Below are the code and all the weights of a small trained network. Each question names an input and a class and asks about switching units off, where a switched-off unit gives its printed mean instead of its output.

import numpy as np


def w(rows, s, z=0):
    codes = np.array(rows[::2]) - 128.0
    scale = np.full(codes.shape[1], s)
    scale[-1] = z or s
    return codes * scale


def f(y):
    return y / 2 * (1 + np.tanh(0.7978845608 * (y + 0.044715 * y**3)))


def log_softmax(a):
    a = a - a.max(-1, keepdims=True)
    return a - np.log(np.exp(a).sum(-1, keepdims=True))


def net(x, mask):
    res = np.array(x, float).reshape(1, 4) / 4 @ E
    y = f(res @ A[0][:, :-1].T + A[0][:, -1])
    res = res + np.where(mask, y, B[0][:, -1]) @ B[0][:, :-1]
    return log_softmax(res[-1] @ U[:, :-1].T + U[:, -1])


A, B = {}, {}
E = w([
[124,133,62,85,85,141,131,149,165,123],'x0',
[160,158,117,171,93,56,74,61,91,149],'x1',
[96,123,75,177,187,61,177,165,126,74],'x2',
[131,252,156,135,140,140,201,141,104,197],'x3',
],0.012)
A[0] = w([
[139,149,184,92,88,183,64,108,151,197,124],'n0',
[168,167,170,133,255,136,186,120,128,151,154],'n1',
[215,127,185,68,43,217,45,123,92,147,210],'n2',
[136,191,148,168,193,133,195,232,85,159,250],'n3',
[121,167,90,57,61,119,151,145,151,136,226],'n4',
[124,128,160,133,111,50,77,102,125,129,225],'n5',
[133,69,180,81,171,177,144,182,112,135,145],'n6',
[104,155,118,105,147,188,200,197,175,148,179],'n7',
[191,72,148,166,95,138,89,95,105,131,157],'n8',
[147,179,173,136,60,117,157,126,92,219,130],'n9',
],0.0084,0.0026)
B[0] = w([
[193,66,182,158,61,14,69,140,109,170,209],'n0',
[76,164,83,75,181,139,124,144,171,120,189],'n1',
[152,124,186,119,151,45,140,156,222,195,250],'n2',
[46,233,204,57,188,179,177,110,203,172,226],'n3',
[116,179,136,121,155,161,118,76,186,143,189],'n4',
[144,191,126,169,154,102,91,95,104,154,177],'n5',
[84,141,116,92,128,162,190,114,195,139,187],'n6',
[78,204,98,118,215,188,179,148,196,143,214],'n7',
[103,186,124,72,142,147,158,128,133,203,181],'n8',
[154,128,149,153,104,93,108,2,131,145,201],'n9',
],0.0085,0.012)
U = w([
[171,151,182,86,61,134,135,97,131,176,17],'0',
[85,255,117,66,188,163,153,96,178,182,254],'1',
[65,59,92,64,164,193,197,210,139,61,47],'2',
[152,164,79,143,85,101,62,47,54,109,116],'3',
[147,67,118,92,82,82,78,164,177,140,118],'4',
],0.0086,0.0042)

Each question gives the input, the list of numbers given to net, and the class t.
The units are the neurons (one row each of A and B). Each row of codes is followed by its name. A weight is (code - 128) times the scale printed after its matrix; where a second scale follows, it is the last column's (A, B and U).
mask holds one flag per neuron, in row order. A switched-off neuron (its flag False) gives its mean, the last column of its row in B, instead of its output. The means were averaged over made-up inputs and are rounded, as every weight is.
A unit's drop is (log p(t) with every unit on - log p(t) with that unit switched off) / (log p(t) with every unit on - log p(t) with every unit switched off).
The circuit of an input: a set's keep is (log p(t) with only the set's units on - log p(t) with every unit switched off) / (log p(t) with every unit on - log p(t) with every unit switched off). Starting from all 10 units, units are removed one at a time, each time the one whose removal leaves the highest keep (on an exact tie, the one counted first), for as long as the keep stays at least 0.8.
circuit, biggest first: the units of the circuit, biggest drop first
most important unit: the unit with the biggest drop
k most important neurons: the k neurons with the biggest drops, biggest first
drop of u: that unit's drop, to one decimal
input [0,5,1,2], class 3: circuit, biggest first -> [n7, n3, n2]
input [2,-2,-7,-4], class 0: most important unit -> n8
input [-5,6,1,-6], class 3: circuit, biggest first -> [n3, n2]
input [-2,-3,-1,-8], class 2: circuit, biggest first -> [n0, n9, n3]
input [4,-7,-3,-6], class 2: circuit, biggest first -> [n3, n9]
input [0,2,-7,7], class 0: 2 most important neurons -> [n0, n9]
input [4,-1,2,-8], class 2: 2 most important neurons -> [n0, n2]
input [6,0,3,-5], class 4: 2 most important neurons -> [n7, n3]
input [-2,2,0,-2], class 3: 3 most important neurons -> [n3, n7, n2]
input [2,-6,-8,-4], class 4: 2 most important neurons -> [n0, n3]
input [7,0,-4,-1], class 0: drop of n4 -> 0.1
input [5,1,-3,0], class 4: drop of n3 -> 0.3
input [-7,8,6,-8], class 3: drop of n8 -> 0.0
input [-4,8,4,-2], class 3: circuit, biggest first -> [n3]
